Below are the code and all the weights of a small trained network. Each question names an input and a class and asks about switching units off, where a switched-off unit gives its printed mean instead of its output.

import numpy as np


def w(rows, s, z=0):
    codes = np.array(rows[::2]) - 128.0
    scale = np.full(codes.shape[1], s)
    scale[-1] = z or s
    return codes * scale


def norm(h):
    return h / np.sqrt((h * h).mean(-1, keepdims=True) + 1e-5)


def f(y):
    return y / 2 * (1 + np.tanh(0.7978845608 * (y + 0.044715 * y**3)))


def log_softmax(a):
    a = a - a.max(-1, keepdims=True)
    return a - np.log(np.exp(a).sum(-1, keepdims=True))


def net(x, mask):
    res = np.array(x, float).reshape(1, 5) / 4 @ E
    u = 0
    for l in range(4):
        y = f(norm(res) @ A[l][:, :-1].T + A[l][:, -1])
        res = res + np.where(mask[u : u + 7], y, B[l][:, -1]) @ B[l][:, :-1]
        u += 7
    return log_softmax(norm(res)[-1] @ U[:, :-1].T + U[:, -1])


A, B = {}, {}
E = w([
[115,136,86,196,43,70],'x0',
[112,188,253,151,187,180],'x1',
[195,121,52,181,243,86],'x2',
[199,204,217,30,72,114],'x3',
[28,223,152,133,176,139],'x4',
],0.0066)
A[0] = w([
[92,49,124,181,197,189,22],'0.n0',
[69,77,65,111,176,98,10],'0.n1',
[190,163,185,169,254,127,3],'0.n2',
[154,46,107,178,248,160,185],'0.n3',
[204,143,45,128,104,66,156],'0.n4',
[71,200,163,87,92,64,13],'0.n5',
[123,205,96,211,195,202,3],'0.n6',
],0.0076,0.0032)
B[0] = w([
[58,144,88,136,86,119,174],'0.n0',
[146,68,158,125,127,153,152],'0.n1',
[215,165,139,255,151,244,191],'0.n2',
[105,139,60,83,102,127,255],'0.n3',
[166,153,60,139,81,136,241],'0.n4',
[128,204,118,74,163,74,154],'0.n5',
[71,198,132,49,187,49,160],'0.n6',
],0.0082,0.0043)
A[1] = w([
[113,142,202,84,225,152,2],'1.n0',
[77,149,170,72,133,115,86],'1.n1',
[169,57,193,183,119,152,155],'1.n2',
[135,198,105,104,171,145,82],'1.n3',
[215,107,65,182,118,59,49],'1.n4',
[19,254,163,83,172,192,135],'1.n5',
[169,173,215,84,77,4,115],'1.n6',
],0.0079,0.0038)
B[1] = w([
[243,108,110,123,122,254,154],'1.n0',
[173,63,91,193,144,120,146],'1.n1',
[48,91,109,47,90,186,149],'1.n2',
[154,174,105,161,128,110,151],'1.n3',
[254,159,122,145,111,203,195],'1.n4',
[165,108,90,204,141,50,254],'1.n5',
[90,97,167,114,173,44,197],'1.n6',
],0.0088,0.0057)
A[2] = w([
[201,66,67,134,78,104,52],'2.n0',
[126,113,90,255,199,171,44],'2.n1',
[204,108,217,67,89,233,40],'2.n2',
[172,248,202,200,239,175,136],'2.n3',
[104,99,52,170,124,158,251],'2.n4',
[178,83,107,96,20,67,150],'2.n5',
[145,77,50,164,165,135,171],'2.n6',
],0.0076,0.002)
B[2] = w([
[216,196,176,95,171,134,226],'2.n0',
[162,137,152,146,92,81,221],'2.n1',
[78,95,217,209,114,124,200],'2.n2',
[254,201,8,105,61,199,253],'2.n3',
[156,140,156,101,40,104,244],'2.n4',
[138,151,148,236,215,154,253],'2.n5',
[194,86,170,60,104,120,230],'2.n6',
],0.0088,0.0047)
A[3] = w([
[173,117,165,26,175,254,114],'3.n0',
[184,18,251,161,152,123,67],'3.n1',
[57,117,140,213,109,174,148],'3.n2',
[150,98,66,82,235,98,1],'3.n3',
[200,161,68,158,124,214,153],'3.n4',
[90,94,59,19,90,108,142],'3.n5',
[150,146,122,146,42,46,105],'3.n6',
],0.0084,0.0028)
B[3] = w([
[56,64,116,170,53,55,162],'3.n0',
[189,100,161,73,136,96,183],'3.n1',
[115,191,134,215,108,139,143],'3.n2',
[71,187,93,145,78,116,126],'3.n3',
[149,212,36,2,100,160,255],'3.n4',
[107,78,215,136,126,123,143],'3.n5',
[134,125,43,175,159,159,193],'3.n6',
],0.0091,0.0081)
U = w([
[217,170,58,120,91,143,210],'0',
[96,164,94,207,133,30,142],'1',
[100,119,122,113,173,150,3],'2',
[152,112,250,101,148,97,153],'3',
[77,74,76,52,87,108,49],'4',
[62,93,166,156,67,199,170],'5',
[103,181,124,62,149,180,20],'6',
],0.019,0.0064)

Each question gives the input, the list of numbers given to net, and the class t.
The units are the neurons (one row each of A and B). Each row of codes is followed by its name. A weight is (code - 128) times the scale printed after its matrix; where a second scale follows, it is the last column's (A, B and U).
mask holds one flag per neuron, layer by layer. A switched-off neuron (its flag False) gives its mean, the last column of its row in B, instead of its output. The means were averaged over made-up inputs and are rounded, as every weight is.
A unit's drop is (log p(t) with every unit on - log p(t) with that unit switched off) / (log p(t) with every unit on - log p(t) with every unit switched off).
The circuit of an input: a set's keep is (log p(t) with only the set's units on - log p(t) with every unit switched off) / (log p(t) with every unit on - log p(t) with every unit switched off). Starting from the 12 units with the biggest drops (on a tie, the unit counted first), units are removed one at a time, each time the one whose removal leaves the highest keep (on an exact tie, the one counted first), for as long as the keep stays at least 0.8.
units of the circuit, in order: the units of the circuit, biggest drop first
unit that matters most: the unit with the biggest drop
top k neurons: the k neurons with the biggest drops, biggest first
top k neurons in layer l: the k neurons of layer l with the biggest drops, biggest first
drop when u is switched off: that unit's drop, to one decimal
input [3,-1,-7,-4,-7], class 5: units of the circuit, in order -> (1.n2 0.n3 2.n3 3.n4)
input [-6,-4,-1,2,-6], class 3: top 3 neurons -> (2.n3 2.n2 1.n5)
input [-1,3,2,-7,2], class 1: unit that matters most -> 0.n0
input [2,4,-2,-3,-3], class 5: units of the circuit, in order -> (1.n4 1.n5 2.n3 3.n4)
input [7,-2,-5,7,-8], class 3: units of the circuit, in order -> (2.n3 1.n6 3.n4)
input [-6,-8,-1,7,-1], class 3: top 2 neurons -> (2.n3 0.n3)
input [-3,-5,1,2,4], class 1: top 3 neurons -> (0.n2 2.n3 1.n4)
input [-4,6,2,-8,-7], class 5: top 3 neurons -> (2.n5 2.n3 1.n4)
input [-4,2,-3,-7,-3], class 4: top 2 neurons -> (0.n3 2.n5)
input [7,-3,2,-3,7], class 1: top 2 neurons in layer 2 -> (2.n3 2.n0)
input [-5,-4,-5,3,5], class 1: top 2 neurons in layer 0 -> (0.n2 0.n5)
input [-8,-8,-4,7,8], class 1: top 2 neurons -> (0.n2 1.n5)
input [3,-8,-3,7,3], class 1: top 3 neurons -> (1.n6 2.n3 3.n4)
input [-8,-1,2,6,-8], class 3: top neuron -> (2.n2)
input [4,3,-1,-1,5], class 1: top 3 neurons in layer 1 -> (1.n5 1.n4 1.n6)
input [5,-8,-5,-5,7], class 5: top 2 neurons -> (1.n5 2.n3)
input [5,2,-3,2,-7], class 3: drop when 2.n3 is switched off -> 0.1
input [7,8,-4,5,-2], class 3: drop when 0.n4 is switched off -> 0.2
input [-5,-2,-2,-5,1], class 4: drop when 3.n5 is switched off -> -0.1
input [-7,0,2,-5,-5], class 4: unit that matters most -> 1.n5
